Here is a tiny trained network, its code and every weight. The questions are about switching its units off for an input and a class, where a switched-off unit gives its printed mean instead of its output.

import numpy as np


def w(rows, s, z=0):
    codes = np.array(rows[::2]) - 128.0
    scale = np.full(codes.shape[1], s)
    scale[-1] = z or s
    return codes * scale


def norm(h):
    return h / np.sqrt((h * h).mean(-1, keepdims=True) + 1e-5)


def f(y):
    return np.maximum(y, 0)


def log_softmax(a):
    a = a - a.max(-1, keepdims=True)
    return a - np.log(np.exp(a).sum(-1, keepdims=True))


def net(x, mask):
    res = np.array(x, float).reshape(1, 3) / 4 @ E
    u = 0
    for l in range(3):
        y = f(norm(res) @ A[l][:, :-1].T + A[l][:, -1])
        res = res + np.where(mask[u : u + 6], y, B[l][:, -1]) @ B[l][:, :-1]
        u += 6
    return log_softmax(norm(res)[-1] @ U[:, :-1].T + U[:, -1])


A, B = {}, {}
E = w([
[114,126,254,201],'x0',
[127,127,124,63],'x1',
[21,107,132,161],'x2',
],0.0092)
A[0] = w([
[162,98,182,52,51],'L0N0',
[172,244,162,149,168],'L0N1',
[72,59,32,169,253],'L0N2',
[118,172,178,137,18],'L0N3',
[201,20,255,174,117],'L0N4',
[228,183,142,181,147],'L0N5',
],0.0095,0.0035)
B[0] = w([
[58,113,134,123,162],'L0N0',
[174,32,62,164,193],'L0N1',
[49,254,119,134,254],'L0N2',
[149,160,197,121,147],'L0N3',
[63,84,145,56,248],'L0N4',
[118,64,127,198,211],'L0N5',
],0.0081,0.0063)
A[1] = w([
[193,43,82,159,163],'L1N0',
[71,11,144,103,246],'L1N1',
[144,134,135,94,36],'L1N2',
[230,123,129,64,97],'L1N3',
[214,58,125,126,249],'L1N4',
[156,185,106,96,173],'L1N5',
],0.011,0.0011)
B[1] = w([
[155,128,110,194,206],'L1N0',
[101,122,180,12,255],'L1N1',
[136,105,166,105,137],'L1N2',
[180,167,157,185,175],'L1N3',
[109,111,117,211,204],'L1N4',
[168,63,126,100,181],'L1N5',
],0.011,0.007)
A[2] = w([
[112,255,115,153,96],'L2N0',
[121,129,120,181,2],'L2N1',
[167,209,136,63,30],'L2N2',
[104,168,116,64,168],'L2N3',
[234,135,133,211,36],'L2N4',
[185,60,151,196,188],'L2N5',
],0.0083,0.0021)
B[2] = w([
[98,39,142,146,222],'L2N0',
[144,169,117,63,142],'L2N1',
[209,145,75,102,169],'L2N2',
[92,243,33,98,254],'L2N3',
[112,121,121,254,210],'L2N4',
[74,48,121,178,246],'L2N5',
],0.0064,0.0037)
U = w([
[195,170,139,129,3],'0',
[130,25,159,164,37],'1',
[225,65,79,235,194],'2',
[154,122,163,11,191],'3',
[226,190,24,2,157],'4',
[78,146,87,107,253],'5',
[149,90,196,85,70],'6',
],0.0089,0.004)

Each question gives the input, the list of numbers given to net, and the class t.
The units are the neurons (one row each of A and B). Each row of codes is followed by its name. A weight is (code - 128) times the scale printed after its matrix; where a second scale follows, it is the last column's (A, B and U).
mask holds one flag per neuron, layer by layer. A switched-off neuron (its flag False) gives its mean, the last column of its row in B, instead of its output. The means were averaged over made-up inputs and are rounded, as every weight is.
A unit's drop is (log p(t) with every unit on - log p(t) with that unit switched off) / (log p(t) with every unit on - log p(t) with every unit switched off).
The circuit of an input: a set's keep is (log p(t) with only the set's units on - log p(t) with every unit switched off) / (log p(t) with every unit on - log p(t) with every unit switched off). Starting from the 12 units with the biggest drops (on a tie, the unit counted first), units are removed one at a time, each time the one whose removal leaves the highest keep (on an exact tie, the one counted first), for as long as the keep stays at least 0.8.
circuit, biggest first: the units of the circuit, biggest drop first
top k neurons: the k neurons with the biggest drops, biggest first
top k neurons in layer l: the k neurons of layer l with the biggest drops, biggest first
drop when u is switched off: that unit's drop, to one decimal
input [-7,-6,-4], class 2: top 2 neurons : L1N1, L0N4
input [8,0,1], class 3: circuit, biggest first : L0N4, L1N1, L1N4, L0N2
input [4,0,1], class 3: top neuron : L1N1
input [-4,2,1], class 4: circuit, biggest first : L1N4, L0N4, L2N5
input [8,-1,0], class 3: top 2 neurons : L0N4, L1N1
input [-4,0,-3], class 2: top 3 neurons : L1N1, L0N4, L0N2
input [4,6,4], class 3: top 2 neurons : L0N2, L1N1
input [-4,5,4], class 4: top 2 neurons : L1N4, L0N5
input [-3,-1,-1], class 4: top 2 neurons : L1N4, L1N5
input [-1,4,-3], class 2: top 2 neurons : L0N4, L0N2
input [-2,-1,-1], class 4: top 3 neurons : L1N0, L1N4, L1N5
input [8,5,-1], class 3: top 2 neurons : L0N4, L1N1
input [5,4,0], class 3: drop when L1N1 is switched off : 0.1
input [7,5,-1], class 3: drop when L0N4 is switched off : 0.3
input [7,2,3], class 3: drop when L1N1 is switched off : 0.2
input [6,7,7], class 3: top neuron in layer 0 : L0N2
input [8,1,4], class 3: top 2 neurons in layer 0 : L0N4, L0N2
